[[-10  30 -48]
 [ 13 -33  44]
 [-33  25 -27]
 [-14  35 -29]]
:
[[ 13 -33  44]
 [-33  25 -27]]

[[-18 -10   1]
 [ 38   1  47]
 [  1 -14  19]
 [-42 -43  -8]]
:
[[ 38   1  47]
 [  1 -14  19]]

[[ 17 -20  10  -1  29]
 [ 19  -5  -7  19  -4]
 [ 34 -20  16  15 -50]
 [ -3  11   5 -23 -29]
 [ 31 -11  -1   0  -6]]
:
[[ 19  -5  -7]
 [ 34 -20  16]]

[[ 35 -25  -8 -20]
 [ 19 -32  10 -27]
 [-14   1  11   7]
 [ 20 -21   8 -13]]
:
[[ 19 -32  10]
 [-14   1  11]]

[[  9  42   5]
 [ 15  42 -10]
 [  6  37  12]]
:
[[ 15  42 -10]
 [  6  37  12]]

[[ 32  35 -21  35]
 [ 13  11  -9 -10]
 [  5   6   6  24]]
:
[[13 11 -9]
 [ 5  6  6]]
---
[[-41   5 -25 -34   6 -19  16  23 -10   6   9  -3  16 -23  13  -8]
 [-35   4 -25 -34  11 -14  17  19  -6   6  13  -5  12 -23  13  -8]]
:
[[-35 -41]
 [  4   5]
 [-25 -25]
 [-34 -34]
 [ 11   6]
 [-14 -19]
 [ 17  16]
 [ 19  23]
 [ -6 -10]
 [  6   6]
 [ 13   9]
 [ -5  -3]
 [ 12  16]
 [-23 -23]
 [ 13  13]
 [ -8  -8]]

[[ -5   2 -20 -10 -21 -14  11  -4]
 [ 23 -19  16  21 -10  16  18  21]
 [-16  12 -19 -18  -1 -14 -10 -15]
 [ 22 -18  18  22  -1  21   9  20]
 [ 11  -9  11  11   0  10   6   9]
 [ -1   1  16   6  33   8 -20   3]
 [ 13 -12  17  16  15  18  -2  15]
 [ 14 -11  -6   6 -41  -1  31   9]
 [ 19 -16  16  18   1  19   8  16]]
:
[[ 19  14  13  -1  11  22 -16  23  -5]
 [-16 -11 -12   1  -9 -18  12 -19   2]
 [ 16  -6  17  16  11  18 -19  16 -20]
 [ 18   6  16   6  11  22 -18  21 -10]
 [  1 -41  15  33   0  -1  -1 -10 -21]
 [ 19  -1  18   8  10  21 -14  16 -14]
 [  8  31  -2 -20   6   9 -10  18  11]
 [ 16   9  15   3   9  20 -15  21  -4]]

[[ 37 -29  36 -28  41 -35 -11 -32 -39  32 -36   3 -31]
 [-36  35  34  28 -33  -8 -34  36  23 -14  23 -35  42]
 [-35  38  -2  33 -45  28  -4  32  40 -34  37  -4  34]]
:
[[-35 -36  37]
 [ 38  35 -29]
 [ -2  34  36]
 [ 33  28 -28]
 [-45 -33  41]
 [ 28  -8 -35]
 [ -4 -34 -11]
 [ 32  36 -32]
 [ 40  23 -39]
 [-34 -14  32]
 [ 37  23 -36]
 [ -4 -35   3]
 [ 34  42 -31]]

[[ 32 -37 -42]
 [-40  25 -38]
 [ 32  -1  42]
 [  0  37  34]
 [ 36 -36 -22]
 [ 39  -6  43]
 [-34  27 -41]
 [ 42  -7  43]
 [-11  42  36]
 [ 43 -36 -25]]
:
[[ 43 -11  42 -34  39  36   0  32 -40  32]
 [-36  42  -7  27  -6 -36  37  -1  25 -37]
 [-25  36  43 -41  43 -22  34  42 -38 -42]]

[[  0  -2   0  15 -10 -19   0  10   1 -11 -20  -7  -7 -21  -4   0]
 [  0  28   3   0  32 -24  40 -22   5  -8  -5  -9  16  -3  11 -25]
 [  0  -3   0  24  -3 -43   5 -18  39  22  18   9  -8  16  13  13]]
:
[[  0   0   0]
 [ -3  28  -2]
 [  0   3   0]
 [ 24   0  15]
 [ -3  32 -10]
 [-43 -24 -19]
 [  5  40   0]
 [-18 -22  10]
 [ 39   5   1]
 [ 22  -8 -11]
 [ 18  -5 -20]
 [  9  -9  -7]
 [ -8  16  -7]
 [ 16  -3 -21]
 [ 13  11  -4]
 [ 13 -25   0]]

[[ -3  -6  -9  -6   0  -5]
 [ -2  19   9  -1  29 -14]
 [-40 -29  17 -27  36  44]
 [ -6   6  10  35   2  -1]
 [ 28  -5  13   0  -6  19]
 [  1 -14 -23   9  -8  -4]
 [-12 -16 -14   0   1  -7]
 [-12 -16  -7   3  19  11]]
:
[[-12 -12   1  28  -6 -40  -2  -3]
 [-16 -16 -14  -5   6 -29  19  -6]
 [ -7 -14 -23  13  10  17   9  -9]
 [  3   0   9   0  35 -27  -1  -6]
 [ 19   1  -8  -6   2  36  29   0]
 [ 11  -7  -4  19  -1  44 -14  -5]]

[[ -3  -9  -5 -22]
 [  6  -8 -10 -13]
 [  9   1  -6   8]
 [-33 -13  17 -45]
 [-11  -2   7  -9]]
:
[[-11 -33   9   6  -3]
 [ -2 -13   1  -8  -9]
 [  7  17  -6 -10  -5]
 [ -9 -45   8 -13 -22]]

[[ 41  42 -44 -40  35 -36]
 [-40 -42  38  42 -41 -37]
 [ -8 -42 -49  37  30  42]]
:
[[ -8 -40  41]
 [-42 -42  42]
 [-49  38 -44]
 [ 37  42 -40]
 [ 30 -41  35]
 [ 42 -37 -36]]
---
[[ 10  -3 -39  -2  -3]
 [ 15   5 -35   2  -3]
 [ 27  31 -26  17 -12]
 [ 18  10 -33   4  -4]
 [ 28  35 -25  21 -15]]
:
[[ 10  15  27  18  28]
 [ -3   5  31  10  35]
 [-39 -35 -26 -33 -25]
 [ -2   2  17   4  21]
 [ -3  -3 -12  -4 -15]]

[[  2  13   9  -1  -6 -12  -3   7 -43  36]
 [ 19  15  24   6 -17   5 -16   5 -42   2]
 [ -7 -13 -13   6  10  11   7  -4  38 -34]
 [ -5   4   1 -13  -9 -25   5   7 -35  42]]
:
[[  2  19  -7  -5]
 [ 13  15 -13   4]
 [  9  24 -13   1]
 [ -1   6   6 -13]
 [ -6 -17  10  -9]
 [-12   5  11 -25]
 [ -3 -16   7   5]
 [  7   5  -4   7]
 [-43 -42  38 -35]
 [ 36   2 -34  42]]

[[ 26  38  31  -3 -16 -30  25  -5   4  -8 -34]
 [-21 -40 -26  -7  23  30 -20  14 -13  16  34]
 [ -9   3  -9  24 -16  -2 -10 -21  23 -20  -1]
 [ 23  14  25 -16   3 -13  22  10 -11   8 -16]
 [ -7 -11  -9  -4   8   9  -7   6  -6   6  11]
 [-32 -23 -35  21  -2  21 -31 -13  14 -11  26]]
:
[[ 26 -21  -9  23  -7 -32]
 [ 38 -40   3  14 -11 -23]
 [ 31 -26  -9  25  -9 -35]
 [ -3  -7  24 -16  -4  21]
 [-16  23 -16   3   8  -2]
 [-30  30  -2 -13   9  21]
 [ 25 -20 -10  22  -7 -31]
 [ -5  14 -21  10   6 -13]
 [  4 -13  23 -11  -6  14]
 [ -8  16 -20   8   6 -11]
 [-34  34  -1 -16  11  26]]

[[ -3   8  29  36  27  12  -8 -29 -42 -32]
 [ 34  31  14   3 -44 -46 -31 -10   0  37]
 [  5  33  36  27  13   0 -35 -37 -28 -12]]
:
[[ -3  34   5]
 [  8  31  33]
 [ 29  14  36]
 [ 36   3  27]
 [ 27 -44  13]
 [ 12 -46   0]
 [ -8 -31 -35]
 [-29 -10 -37]
 [-42   0 -28]
 [-32  37 -12]]

[[ 13   0  22  -7 -13 -29  13   0 -33  35  -6   8  36 -24]
 [ -2  33  14   8  19 -18  -9   2  -8 -21   8  -6   3 -20]]
:
[[ 13  -2]
 [  0  33]
 [ 22  14]
 [ -7   8]
 [-13  19]
 [-29 -18]
 [ 13  -9]
 [  0   2]
 [-33  -8]
 [ 35 -21]
 [ -6   8]
 [  8  -6]
 [ 36   3]
 [-24 -20]]

[[  0 -12  15   0]
 [  1 -11  45   2]
 [  1 -11  10   0]
 [  1   1  43   1]
 [  1   3  44   3]
 [  1 -11  44   1]]
:
[[  0   1   1   1   1   1]
 [-12 -11 -11   1   3 -11]
 [ 15  45  10  43  44  44]
 [  0   2   0   1   3   1]]
